What can hang from each mark:
B: D H
D: H
G: C R X
R: B G
C: D G H X
X: D

Each row was made from one small tree. The marks that hang from a mark follow it in brackets, in alphabetical order. Every link used is in the known rows. Write each row's tree.
Known rows:
B(D): [ 1.19  1.35 -1.67 -0.48  2.51  1.06 -1.72 -2.63  0.93 -1.64 -2.37 -2.92
  2.52 -1.49  1.83 -0.41  1.86  0.14 -1.18  0.02  1.00 -0.73 -0.73  2.34
 -1.47  1.55  0.40 -1.45  1.27  0.53  1.26 -0.87 -0.26 -1.42]
G(X(D(H))): [ 1.48 -0.21 -3.46 -2.36 -0.72  0.22  0.68 -3.06 -2.30  0.93  0.09  0.09
  2.85 -0.15  1.50 -0.52 -3.32 -0.59 -4.54 -0.86 -1.38  2.00 -2.17  4.74
  4.74  1.75 -1.32  2.85  5.12  0.43  0.88  0.03  0.14 -1.30]
G(C(H X(D)) R): [ 1.18  1.51 -3.00 -3.69 -3.84  0.24 -0.90  0.60 -0.56  0.70 -3.44  4.25
  0.73 -1.06  1.32 -2.10 -0.81 -2.41 -2.58 -2.48 -1.14 -0.74 -2.50  3.44
  4.92  3.14  2.05  2.24  5.53 -0.21 -0.75  0.51  0.77  1.39]
R(B G(C(D(H) X))): [ 1.17  2.01 -2.02 -3.27 -0.94  0.39 -1.37 -3.09 -2.17 -3.67 -3.53 -0.08
  1.36 -2.57  1.30 -2.05 -0.52 -0.50 -1.69  0.34 -0.23 -0.92 -2.34  0.74
  0.48  2.13  0.01  0.64  5.28  1.00  1.34 -0.95  1.60  1.75]
D(H): [ 1.56  1.92 -1.29 -0.91  2.05 -0.85 -2.38 -2.98  2.85 -0.04 -1.48 -0.28
  3.31 -0.34  1.30  0.41 -0.22 -0.60 -2.90 -1.56 -0.99  3.00 -0.83  2.73
 -0.03  1.70 -0.84  0.73  1.98  0.78  2.22  0.91  0.67 -1.19]
R(B): [ 0.43  2.81  0.80 -2.42  1.62  0.69 -3.00 -1.15  1.66 -1.38 -2.39 -0.04
  1.90 -0.72  1.65 -0.13  0.16 -0.12  1.19  0.53 -0.38  0.79  1.22  0.17
  0.87 -0.02  0.89 -0.66  1.52 -0.68  2.07 -0.39  2.69  1.66]
C(G(R) X): [ 1.27 -3.80 -0.88 -8.31  1.49 -1.13 -0.83  0.48  3.37 -2.85 -6.65  2.21
 -1.04  1.91 -1.64 -0.35  3.84  2.03  0.68  1.19  2.12 -6.07  5.83  5.94
  0.26  4.01  0.83  1.86  0.18 -1.51 -4.19 -1.84 -0.24  4.55]
G(C): [-0.46  1.64 -0.80  0.84 -0.69  1.13 -0.69 -0.74  0.42 -0.36 -0.73  1.94
  2.73 -2.21  0.84 -1.62  0.23 -0.28 -2.54  1.69  1.05  1.23 -0.46 -0.41
  0.19  0.02  0.97  0.77  3.93 -0.04  1.50 -1.82  2.07  1.66]
C(D(H) G(R(B)) X): [ 2.22 -0.57 -1.75 -9.14 -0.98 -1.23 -2.04 -1.78 -0.49 -4.03 -7.19  0.63
 -1.01  1.10  0.98  0.03  2.58 -0.03  0.67 -2.38  0.37 -5.41  2.26  7.23
 -2.29  4.85  1.17  2.61  0.88  0.29 -0.44 -1.46 -0.71  0.41]
B(D(H)): [ 2.11  2.80 -1.88 -0.25  2.72  0.50 -2.41 -3.39  2.21 -1.10 -2.14 -2.94
  3.89 -1.70  1.97  0.41  1.39 -0.16 -2.71 -1.75 -0.78  1.68 -2.17  3.34
 -1.75  1.96 -0.57 -0.49  1.96  2.23  2.95  0.55 -0.65 -3.59]
C(G): [ 0.45 -2.22 -0.30 -2.08  2.55 -1.02 -1.18 -1.34  1.92 -1.98 -3.80  1.99
  1.17 -0.14  1.05 -0.04  2.19  0.76 -0.35  0.85  1.29 -2.30  4.49  4.37
 -1.80  2.03  0.88  1.17  0.42 -0.96 -1.15 -1.66  0.67  2.68]
R(B(D H)): [ 1.17  5.03  0.99  0.06  1.95  2.33 -3.46 -1.45  3.96 -3.18 -2.75 -2.79
  3.97 -1.84  2.23 -0.45  2.54  0.77  0.44 -1.91 -1.47  0.93 -0.07  0.22
 -1.28  0.43  1.19 -2.47  3.16  1.66  3.27  1.63  0.76 -0.95]
C(D G(R(B)) H X): [ 2.07 -0.62 -1.74 -7.43 -1.43 -2.17 -3.81 -1.30 -0.62 -2.85 -7.02  1.84
 -2.25  0.65  2.60 -0.25  2.22 -1.22  2.02 -3.81 -0.18 -6.10  1.29  6.81
 -1.98  4.24  2.29  2.75  2.28 -1.01 -1.46 -0.11 -0.99  1.76]
R(G): [-0.07  0.40 -1.33 -2.55  3.83 -1.12 -0.74 -2.98  1.75 -1.60 -2.80 -1.08
  1.32 -0.84 -0.49 -0.52 -0.06  0.25 -0.48  0.87  0.72  0.25  1.19  0.89
  2.93  2.23 -0.78 -0.21  1.20 -1.59 -0.80  0.33  1.00  3.58]
G(R(B)): [-0.26  3.94  0.41 -6.09  0.49 -0.05 -2.52  0.19  3.74 -1.13 -4.13 -0.52
  1.39  0.70  0.05  0.23  1.60  0.24  3.07 -0.64 -0.18  0.19  1.76  0.00
  4.27  1.62  1.67  0.01  0.86 -0.54  1.69  0.68  2.34  2.00]
R(B G(C X)): [-0.59  0.78 -0.73 -1.91  0.28  0.61 -0.28 -1.22 -0.02 -1.80 -0.70  0.87
  3.10 -1.76 -0.05 -2.28 -0.67  2.24 -0.36  3.16  0.32  1.62 -0.18 -3.35
  5.64  0.45  0.19  1.20  6.69  0.15  0.38 -0.77  3.36  5.24]
X(D): [ 0.20  0.93 -2.75 -1.57 -0.32  1.17  0.00 -2.12 -2.60  0.15 -1.60  0.97
  0.80 -1.59  2.73 -0.48 -2.37 -2.58 -2.32 -1.14 -0.66 -0.01 -0.47  3.96
  2.55  1.45  0.01  0.54  1.84 -0.83  0.96 -0.63  0.67 -0.10]

Write each row's tree:
[ 0.16  1.84 -2.05 -2.07 -2.76 -1.65 -1.07  0.76  2.22  1.62 -0.87  1.73
  2.94  0.29 -0.24 -1.67 -0.11  0.48 -1.49 -0.80 -0.30  2.48 -2.87 -0.56
  6.26  1.09  1.30  3.50  7.29  0.42  0.14  1.44  0.99  1.98] : G(C(H) R X)
[-1.03  3.63 -1.33 -1.19 -0.38  0.45 -1.05 -2.77 -2.39 -3.09 -2.61  0.04
  1.48 -3.04  1.79 -1.86 -0.60 -0.83  0.60  0.55  0.29 -0.10 -1.36 -1.86
  0.97  1.18  1.32  0.07  4.07  0.28  2.60 -1.05  2.47  2.51] : R(B G(C(D)))
[ 1.43  2.44 -1.53 -2.65  3.17 -0.51 -1.92 -3.89  1.89 -2.24 -2.25 -3.88
  4.34 -0.98  0.82 -0.72  0.61  2.51 -0.98  0.01 -1.48  1.68 -1.17 -0.04
  4.33  2.31 -1.11  0.06  5.13  2.06  1.58  1.01  1.03  0.47] : R(B(D(H)) G(X))
[-0.02  2.03 -2.39 -1.43 -0.87  0.64  0.32 -2.35 -2.09 -0.64 -0.72  1.50
  4.39 -2.26  0.91 -2.44 -3.25  0.26 -3.06  0.64 -2.15  3.52 -2.33 -0.88
  7.28  1.32  0.08  2.33  7.67  1.52  1.61  0.12  3.17  2.22] : R(B G(C X(D(H))))
[ 0.68 -1.49 -2.80 -4.86 -0.55 -2.60 -0.74 -0.83  0.07  1.11 -3.26  3.66
  1.20  1.36  1.55 -0.31 -0.26 -0.74 -0.45 -3.21 -1.57 -1.12  1.58  6.20
  5.83  3.92  1.30  4.59  4.35 -0.87 -2.70  0.98 -0.19  1.77] : C(G(R X(D)) H)
[ 0.69 -3.31 -2.75 -3.55 -0.44 -0.91  0.66 -3.26 -4.40 -2.18 -2.58  0.36
 -0.89  0.79  1.83 -0.26  0.46  0.58 -0.87  0.71  1.86 -4.98  1.46  6.28
 -2.48  1.81  0.04  3.21  2.30 -0.88 -1.53 -3.09 -1.63  1.44] : C(D G(X))
[ 1.77 -2.73 -3.06 -8.05 -0.03 -0.97  0.21 -0.74  0.41 -1.70 -6.24  3.28
  0.07  1.29 -0.10 -0.28  1.24 -0.19 -2.19 -1.63 -0.56 -4.13  3.33  8.48
  2.67  5.33  0.61  3.03  1.43 -0.18 -2.78 -0.92 -0.48  1.09] : C(G(R) X(D(H)))
[ 0.14  2.08 -3.64 -2.48 -4.61 -0.58  0.28  0.16 -1.54  2.57 -0.48  3.03
  2.51 -0.62  1.25 -1.86 -2.54 -1.64 -2.63 -2.19 -1.60  2.26 -3.89  1.53
  8.45  2.09  1.39  4.16  7.82  0.38  0.26  1.16  1.08  0.64] : G(C(H) R X(D))
[ 1.98 -2.54 -3.00 -6.68 -0.57 -1.84 -1.38 -0.39  0.48 -0.83 -5.78  4.92
 -0.40  0.56  1.67 -0.63  0.88 -1.73 -1.07 -3.43 -1.09 -4.45  2.39  7.85
  2.47  5.31  1.34  3.33  2.20 -1.58 -3.75  0.60 -0.70  2.28] : C(G(R) H X(D))
[ 0.57  4.24 -1.19 -3.27 -2.05  0.91 -1.25 -0.31  2.29 -0.53 -2.09 -1.79
  4.81 -0.62 -0.19 -1.79  2.14  2.24 -0.85  0.54 -0.68  2.57 -2.68 -1.54
  5.22  1.48  1.88  1.87  6.51  3.14  3.31 -0.46  2.17 -0.28] : G(C R(B(D(H))) X)
[-0.09  2.44 -3.67 -3.37 -4.12  0.41  1.85 -0.64 -1.03  1.40 -0.73  1.29
  3.22  0.06 -0.32 -1.53 -2.04 -0.51 -4.11 -0.84 -1.28  2.71 -3.34  1.65
  8.25  2.14  0.94  4.06  7.09  1.58  1.82 -0.47  1.10 -0.19] : G(C R X(D(H)))
[ 0.69  0.79 -1.82 -7.41 -1.28 -1.94 -0.87 -2.31 -0.87 -2.15 -4.48 -0.73
  0.76  2.02  1.26  0.61  1.42  0.72  0.96 -2.29 -0.29 -2.34  0.98  5.06
  1.61  3.60  1.28  3.99  2.62  1.11  1.01 -1.00 -0.11 -0.16] : C(D(H) G(R(B) X))
[ 0.82  1.19 -3.56 -0.03 -3.51  0.34  0.74 -3.14 -3.77 -0.26  0.67 -0.28
  2.58 -1.40  1.83 -1.67 -1.54 -0.56 -4.63  0.37  0.51  1.09 -5.04  2.33
  0.25  0.35 -0.34  3.36  7.27  1.81  2.81 -1.72 -0.15 -1.21] : G(C(D(H)) X)
[ 1.35 -2.92 -2.67 -1.01  0.08 -2.29 -1.21 -2.05 -1.93  0.99 -1.59  4.20
  1.70  0.01  3.52 -0.54 -1.33 -1.09 -2.55 -2.08 -1.75 -0.73  1.10  6.44
  2.31  2.38  0.36  4.02  4.96 -0.76 -2.34  0.69 -0.09  1.18] : C(G(X(D)) H)
[ 0.40  5.34  0.53 -0.76  4.54  0.84 -2.48 -2.54  4.32 -3.96 -3.73 -3.41
  4.25 -2.09  0.99 -0.99  2.19  1.29  1.21 -1.72 -1.51  0.88  0.24 -1.07
  1.56  1.87  0.11 -2.56  3.53  1.32  2.06  2.68  0.66  1.00] : R(B(D H) G)
[-0.54 -0.48 -1.74 -1.25  0.79 -0.51  1.34 -1.80  0.05 -0.98 -0.52  0.56
  2.49 -1.08 -1.34 -2.36 -0.78  1.74 -2.52  3.38  1.28  0.68 -0.52 -1.38
  5.12  0.94 -0.77  1.99  6.04  0.08 -0.65 -0.85  1.61  4.77] : R(G(C X))
[ 0.48  0.22 -3.03 -5.52 -3.54  1.67  0.91  1.07 -1.11 -0.83 -3.75  2.98
  0.16 -0.82 -0.68 -2.50 -0.23 -1.21 -2.22  0.43  0.81 -2.41 -0.72  2.98
  4.91  2.90  1.91  1.76  4.16 -0.49 -0.63 -1.49  1.00  2.21] : G(C(X(D)) R)
[ 2.99 -0.38 -3.20 -2.94 -1.44 -0.83 -3.20 -3.43 -3.08 -1.46 -2.93  0.28
 -1.64 -1.05  3.78 -0.95 -0.80 -2.86 -2.27 -3.23  0.05 -3.94 -3.42  6.82
 -3.27  2.11 -0.33  1.33  3.56 -1.61 -0.26  0.49 -1.93 -0.57] : C(D H X)
[-1.26  4.14  0.38 -3.65 -1.90  0.91 -2.01  1.04  2.82 -0.72 -3.15  1.56
  2.44 -0.96 -0.21 -1.23  1.62  0.21  1.29  0.30  0.18  1.67  0.26 -2.59
  4.23  0.90  3.01  0.70  3.47  0.64  2.77 -0.93  3.55  2.63] : G(C R(B))
[ 1.92  2.46 -1.50 -1.62  1.75  1.08 -2.30 -2.48  1.72 -3.69 -3.81 -1.14
  4.24 -3.34  0.53 -2.46  1.88  1.69 -2.34  0.74 -0.72  0.16 -1.70 -0.34
  0.77  2.65  0.35 -0.56  5.33  2.52  1.25 -0.38  1.86  1.57] : R(B(D(H)) G(C(X)))
[ 2.40 -2.04 -3.03 -8.47 -0.51 -1.71 -0.80 -2.25 -0.41 -3.50 -6.80  0.55
 -1.45  1.73  0.22  0.09  2.52 -0.30 -0.85 -2.34  1.08 -6.29  1.60  8.67
 -2.84  5.24  0.57  3.06  0.73  0.33 -1.28 -1.63 -2.26  0.12] : C(D(H) G(R) X)
[-0.21  6.32 -1.29 -3.63 -3.69  0.11 -1.85 -1.33 -0.04 -0.95 -3.29 -0.20
  2.24 -1.04  1.53 -0.84  0.37 -1.62  0.45 -2.26 -0.87  1.74 -3.49  0.25
  1.31  1.83  2.61  1.65  4.43  1.97  4.98 -0.44  1.76 -1.00] : G(C(D(H)) R(B))
[ 0.06  4.15  0.07  0.97  1.61  1.76 -0.55 -1.52  2.34 -3.65 -1.42 -2.15
  5.46 -2.27  0.29 -2.51  1.70  2.74 -0.91  1.09 -0.85  1.66 -1.55 -3.45
  3.42  0.77  0.44 -0.60  8.28  2.70  1.56  1.19  1.31  2.27] : R(B(D H) G(C X))
[ 0.99  2.26 -2.08 -2.04 -1.40 -0.49 -2.82 -2.51 -2.33 -2.95 -3.20  1.35
  0.69 -3.20  2.76 -2.34 -0.64 -1.56 -0.74 -1.42 -0.63 -1.32 -2.73  0.43
  0.66  1.99  0.66  1.04  6.13 -0.22  0.43  0.37  1.49  2.64] : R(B G(C(D H X)))
[ 0.23  1.33 -3.84 -1.17 -1.06 -0.84  1.26 -3.93 -2.83 -1.33 -0.50 -0.63
  2.30 -1.45  0.30 -1.96 -1.90  0.20 -3.82  0.80  0.34  0.84 -3.46  0.98
  3.10  1.85 -1.27  2.77  6.82  1.21  0.69 -0.73 -0.04  1.36] : R(G(C(D(H)) X))
[ 1.19 -2.38 -1.39 -9.03 -0.41  0.34 -0.39  0.57 -0.52 -2.81 -6.62  3.62
 -1.11  0.64  0.12 -0.92  1.50  0.29  1.01 -0.37  0.07 -5.86  5.04  6.45
  3.25  4.24  2.32  1.83  0.94 -1.42 -2.96 -1.76  1.33  3.64] : C(G(R(B)) X(D))
[ 1.55 -2.86 -2.64 -9.02 -1.15 -0.95 -0.20 -1.09 -1.72 -3.63 -6.92  0.85
 -3.21  1.52  0.02 -0.38  2.84  0.07  0.89 -0.51  2.95 -8.62  3.17  7.86
 -2.53  4.61  1.23  2.35 -0.13 -1.64 -3.02 -2.67 -2.02  2.50] : C(D G(R) X)
[ 0.57  0.72 -3.64  0.27 -2.98  1.35  1.52 -1.85 -3.19  1.28  1.20  2.53
  3.93 -1.62  1.74 -2.13 -3.19 -0.90 -6.04  0.55 -1.35  3.14 -3.88  2.24
  4.71  0.75 -0.52  3.32  7.70  1.78  2.08 -1.04  1.36 -0.69] : G(C X(D(H)))
[ 1.19  1.42 -1.69 -3.78 -2.26 -0.87 -2.45  0.73  2.95  0.05 -3.58  3.35
  1.20 -0.59 -0.26 -1.99  1.36 -0.68 -1.30 -1.13  0.10 -0.31 -1.66  1.20
  2.99  2.35  1.66  2.13  5.31 -0.29 -0.66  1.00  0.78  2.43] : G(C(H X) R)
[ 0.37  0.76 -1.68 -3.62 -0.55  1.95 -0.27 -1.05 -2.33 -2.74 -3.19  2.43
  1.29 -3.11  0.57 -2.87 -1.32 -0.41 -1.62  1.68 -0.24 -0.99  0.05  0.19
  4.26  1.82  0.73  0.37  5.02 -0.39 -0.44 -1.21  2.97  4.34] : R(B G(C(X(D))))
